Below is a small trained network, with its code and all its weights. Each question gives an input and a target symbol and asks what happens when units are switched off, that is, made to give their printed mean instead of their output.

import numpy as np


def w(rows, s, z=0):
    codes = np.array(rows[::2]) - 128.0
    scale = np.full(codes.shape[1], s)
    scale[-1] = z or s
    return codes * scale


def f(y):
    return np.maximum(y, 0)


def softmax(a):
    e = np.exp(a - a.max(-1, keepdims=True))
    return e / e.sum(-1, keepdims=True)


def log_softmax(a):
    a = a - a.max(-1, keepdims=True)
    return a - np.log(np.exp(a).sum(-1, keepdims=True))


def net(x, mask):
    ids = ['αβγδξπστψ'.index(c) for c in x.split()]
    T = len(ids)
    res = E[ids] + P[:T]
    u = 0
    for l in range(2):
        r = res
        for j in range(2):
            rows = slice(3 * j, 3 * j + 3)
            q, k, v = (r @ M[l][rows].T for M in (Q, K, V))
            z = softmax(np.where(np.tri(T) > 0, q @ k.T / 3**0.5, -1e9)) @ v
            o = O[l][rows]
            res = res + np.where(mask[u + j], z, o[:, -1]) @ o[:, :-1]
        u += 2
        y = f(res @ A[l][:, :-1].T + A[l][:, -1])
        res = res + np.where(mask[u : u + 4], y, B[l][:, -1]) @ B[l][:, :-1]
        u += 4
    return log_softmax(res[-1] @ U[:, :-1].T + U[:, -1])


Q, K, V, O, A, B = {}, {}, {}, {}, {}, {}
E = w([
[88,157,163,154,160,191,56,148,27,114,136,100],'α',
[166,206,147,84,103,195,113,191,164,121,52,180],'β',
[110,41,143,153,177,87,116,192,131,66,176,111],'γ',
[166,42,249,93,154,99,78,114,112,166,109,181],'δ',
[165,101,154,107,139,65,229,52,125,134,143,111],'ξ',
[131,69,90,91,205,154,53,151,165,96,119,137],'π',
[117,165,71,219,156,110,81,89,69,174,121,169],'σ',
[168,51,106,86,111,223,96,191,121,87,129,58],'τ',
[43,97,129,133,188,81,162,102,141,120,79,155],'ψ',
],0.021)
P = w([
[158,82,199,180,113,173,234,76,147,162,130,183],'0',
[110,79,69,138,167,193,90,71,58,66,134,132],'1',
[72,196,133,151,97,169,125,92,163,122,113,110],'2',
[123,123,175,55,143,92,97,124,81,212,151,58],'3',
[175,114,77,191,113,71,114,255,148,65,70,142],'4',
[98,159,142,99,87,189,93,115,228,116,122,105],'5',
[167,138,141,48,198,124,95,168,119,166,132,46],'6',
],0.012)
Q[0] = w([
[77,184,93,113,110,146,232,160,155,151,180,100],'0.h1',
[130,148,2,192,189,77,97,144,67,115,87,210],'0.h1',
[87,149,122,57,172,126,202,131,197,171,143,58],'0.h1',
[126,168,146,116,230,84,91,68,165,180,103,77],'0.h2',
[191,198,110,109,63,125,103,192,110,207,217,202],'0.h2',
[162,121,98,151,128,84,144,164,116,208,174,87],'0.h2',
],0.0071)
K[0] = w([
[90,171,16,88,135,104,193,108,183,1,148,137],'0.h1',
[91,134,100,154,85,188,120,91,50,229,176,154],'0.h1',
[171,145,131,31,149,65,157,94,160,63,170,51],'0.h1',
[106,135,160,60,234,52,191,73,37,147,96,142],'0.h2',
[163,194,125,121,70,212,105,65,71,207,97,181],'0.h2',
[153,118,95,168,134,87,128,64,121,192,136,76],'0.h2',
],0.0071)
V[0] = w([
[132,99,139,184,161,169,70,173,253,220,199,126],'0.h1',
[59,127,162,129,17,173,19,118,124,110,123,160],'0.h1',
[46,123,136,103,67,143,88,113,226,135,253,159],'0.h1',
[125,97,187,93,189,105,120,160,190,75,54,38],'0.h2',
[145,211,146,141,135,136,168,204,134,162,152,136],'0.h2',
[126,146,71,159,37,116,50,165,169,95,145,77],'0.h2',
],0.0058)
O[0] = w([
[114,86,115,148,177,167,188,110,89,154,165,130,72],'0.h1',
[128,89,88,182,137,188,150,120,151,138,151,178,21],'0.h1',
[172,148,2,99,131,218,167,156,137,104,112,166,50],'0.h1',
[126,138,164,172,140,158,96,91,107,173,107,132,160],'0.h2',
[161,114,128,90,112,129,151,151,94,92,144,90,78],'0.h2',
[125,139,97,191,181,120,154,94,151,117,61,155,2],'0.h2',
],0.0091,0.0073)
A[0] = w([
[169,122,119,100,116,186,66,181,50,180,79,152,106],'0.n1',
[23,184,141,60,118,248,77,14,93,30,101,124,30],'0.n2',
[102,82,77,131,131,90,171,46,91,129,220,103,122],'0.n3',
[31,201,63,165,48,155,152,126,219,108,2,98,4],'0.n4',
],0.0061,0.0036)
B[0] = w([
[139,37,78,185,101,87,139,88,149,109,77,107,214],'0.n1',
[159,135,162,149,98,160,137,194,80,88,149,200,203],'0.n2',
[167,173,144,219,185,124,186,135,168,99,166,123,255],'0.n3',
[114,70,111,72,169,164,125,113,6,108,149,118,161],'0.n4',
],0.014,0.0045)
Q[1] = w([
[157,133,206,143,83,205,106,163,59,149,197,145],'1.h1',
[2,99,173,93,185,88,121,119,101,175,185,28],'1.h1',
[171,18,143,51,203,73,56,73,208,133,85,204],'1.h1',
[110,57,190,107,186,161,89,95,158,74,166,95],'1.h2',
[155,141,119,119,96,166,222,186,207,225,144,192],'1.h2',
[225,82,107,92,127,145,110,185,88,200,137,200],'1.h2',
],0.0061)
K[1] = w([
[103,101,119,70,156,187,91,180,124,224,156,126],'1.h1',
[217,98,237,131,193,103,181,113,114,166,197,57],'1.h1',
[113,112,157,35,154,143,110,93,220,135,63,121],'1.h1',
[102,121,126,79,170,147,79,120,157,165,141,106],'1.h2',
[154,51,162,153,89,114,156,153,113,177,129,253],'1.h2',
[202,104,90,163,130,136,180,118,105,179,175,142],'1.h2',
],0.0069)
V[1] = w([
[51,186,106,127,96,203,214,64,54,189,124,122],'1.h1',
[124,74,121,214,194,229,147,179,117,121,72,119],'1.h1',
[95,124,33,178,110,135,131,179,23,136,74,124],'1.h1',
[126,155,120,144,94,139,150,191,19,131,126,150],'1.h2',
[88,98,79,56,145,69,174,99,171,140,166,203],'1.h2',
[254,74,93,100,216,87,109,157,154,83,61,130],'1.h2',
],0.0053)
O[1] = w([
[166,154,81,56,81,81,117,87,146,121,46,92,69],'1.h1',
[87,146,135,62,92,40,150,115,157,160,152,112,42],'1.h1',
[200,196,199,201,78,190,129,93,142,120,206,159,7],'1.h1',
[98,162,136,147,191,130,122,153,19,82,166,185,98],'1.h2',
[172,194,143,95,131,147,15,73,105,153,144,254,104],'1.h2',
[111,134,92,125,175,88,108,149,140,136,141,163,122],'1.h2',
],0.0077,0.011)
A[1] = w([
[76,101,54,253,60,101,98,159,243,30,128,98,40],'1.n1',
[106,64,22,86,123,139,70,231,180,131,52,78,100],'1.n2',
[183,14,56,45,135,87,119,203,166,147,111,87,229],'1.n3',
[207,67,197,160,115,132,187,64,110,25,93,247,3],'1.n4',
],0.0053,0.0023)
B[1] = w([
[137,110,152,51,173,99,90,86,60,2,81,150,173],'1.n1',
[41,23,159,120,92,119,138,95,224,108,84,113,200],'1.n2',
[142,237,66,77,109,164,194,141,96,67,155,218,247],'1.n3',
[122,107,93,151,227,89,28,112,179,173,59,89,168],'1.n4',
],0.0098,0.013)
U = w([
[132,73,146,140,105,186,142,155,115,118,140,49,190],'α',
[155,169,158,168,42,104,164,250,146,91,55,214,177],'β',
[103,122,123,119,160,132,115,254,190,117,190,121,170],'γ',
[122,80,162,80,146,136,143,109,59,151,122,190,3],'δ',
[219,157,112,65,211,110,126,175,67,77,98,172,83],'ξ',
[127,123,105,74,143,109,97,101,179,151,135,178,151],'π',
[119,82,104,177,198,51,77,101,195,129,96,77,133],'σ',
[108,160,133,121,86,194,171,55,96,74,134,158,179],'τ',
[57,166,200,86,105,97,78,63,192,151,96,79,202],'ψ',
],0.0086,0.005)

Each question gives the input, a string of symbols that net reads in full, and the target symbol t.
The units are the heads (3 rows each of Q, K, V and O) and the neurons (one row each of A and B). Each row of codes is followed by its name. A weight is (code - 128) times the scale printed after its matrix; where a second scale follows, it is the last column's (O, A, B and U).
mask holds one flag per unit, layer by layer, with each layer's heads first. A switched-off unit (its flag False) gives its mean, the last column of its rows in O or B, instead of its output. The means were averaged over made-up inputs and are rounded, as every weight is.
A unit's drop is (log p(t) with every unit on - log p(t) with that unit switched off) / (log p(t) with every unit on - log p(t) with every unit switched off).
The circuit of an input: a set's keep is (log p(t) with only the set's units on - log p(t) with every unit switched off) / (log p(t) with every unit on - log p(t) with every unit switched off). Starting from all 12 units, units are removed one at a time, each time the one whose removal leaves the highest keep (on an exact tie, the one counted first), for as long as the keep stays at least 0.8.
units of the circuit, in order: the units of the circuit, biggest drop first
k most important neurons: the k neurons with the biggest drops, biggest first
k most important neurons of layer l: the k neurons of layer l with the biggest drops, biggest first
input ξ ξ σ σ σ π α, target α: units of the circuit, in order	(0.n2, 1.n3, 0.n1, 1.h1)
input ψ ξ ξ ξ σ, target σ: units of the circuit, in order	(1.n3)
input ξ γ α ξ ψ γ δ, target δ: 2 most important neurons	(1.n3, 0.n3)
input ξ γ σ ξ β, target σ: units of the circuit, in order	(1.n4, 0.n1, 1.n3, 1.h1)
input β ξ ξ σ β, target ξ: units of the circuit, in order	(0.n1, 1.n1)
input γ β α τ τ, target ξ: 2 most important neurons of layer 0	(0.n1, 0.n4)
input σ δ ξ, target ψ: units of the circuit, in order	(0.h1, 1.n3, 1.h1)
input σ γ σ γ ψ ξ τ, target τ: 3 most important neurons	(1.n3, 1.n2, 0.n1)
input ξ ξ ξ ξ τ, target σ: units of the circuit, in order	(0.h2, 1.n2)
input α σ γ σ γ, target ξ: 2 most important neurons of layer 0	(0.n3, 0.n1)
input ξ σ ξ ξ β, target σ: units of the circuit, in order	(1.n4, 1.n3, 0.n1, 1.h1)
input σ π γ β ξ, target σ: units of the circuit, in order	(0.h2, 1.n4)
input σ ξ β γ σ, target ξ: 2 most important neurons	(1.n1, 1.n2)
input ξ α σ ξ σ ξ δ, target δ: units of the circuit, in order	(0.n3, 0.h1)
input δ π σ ψ ξ, target σ: 3 most important neurons of layer 1	(1.n3, 1.n4, 1.n1)
input ξ γ σ τ δ, target σ: units of the circuit, in order	(1.n4)
input ξ π δ ψ γ, target ξ: 4 most important neurons	(1.n1, 1.n2, 0.n1, 0.n3)
input γ σ π γ ξ δ, target π: units of the circuit, in order	(0.h1, 1.h1, 0.n2, 1.h2)
input σ ξ σ ξ γ π ψ, target ψ: 3 most important neurons of layer 1	(1.n2, 1.n4, 1.n3)
input δ ξ γ π σ, target σ: 2 most important neurons	(1.n3, 0.n2)
input ξ σ γ ξ, target ξ: 2 most important neurons of layer 1	(1.n3, 1.n2)
input σ ξ γ ψ ξ τ α, target α: most important neuron	(1.n3)
input ξ ξ ξ τ γ, target σ: 2 most important neurons	(1.n2, 0.n4)
input σ ξ α δ π, target σ: 2 most important neurons of layer 1	(1.n2, 1.n1)
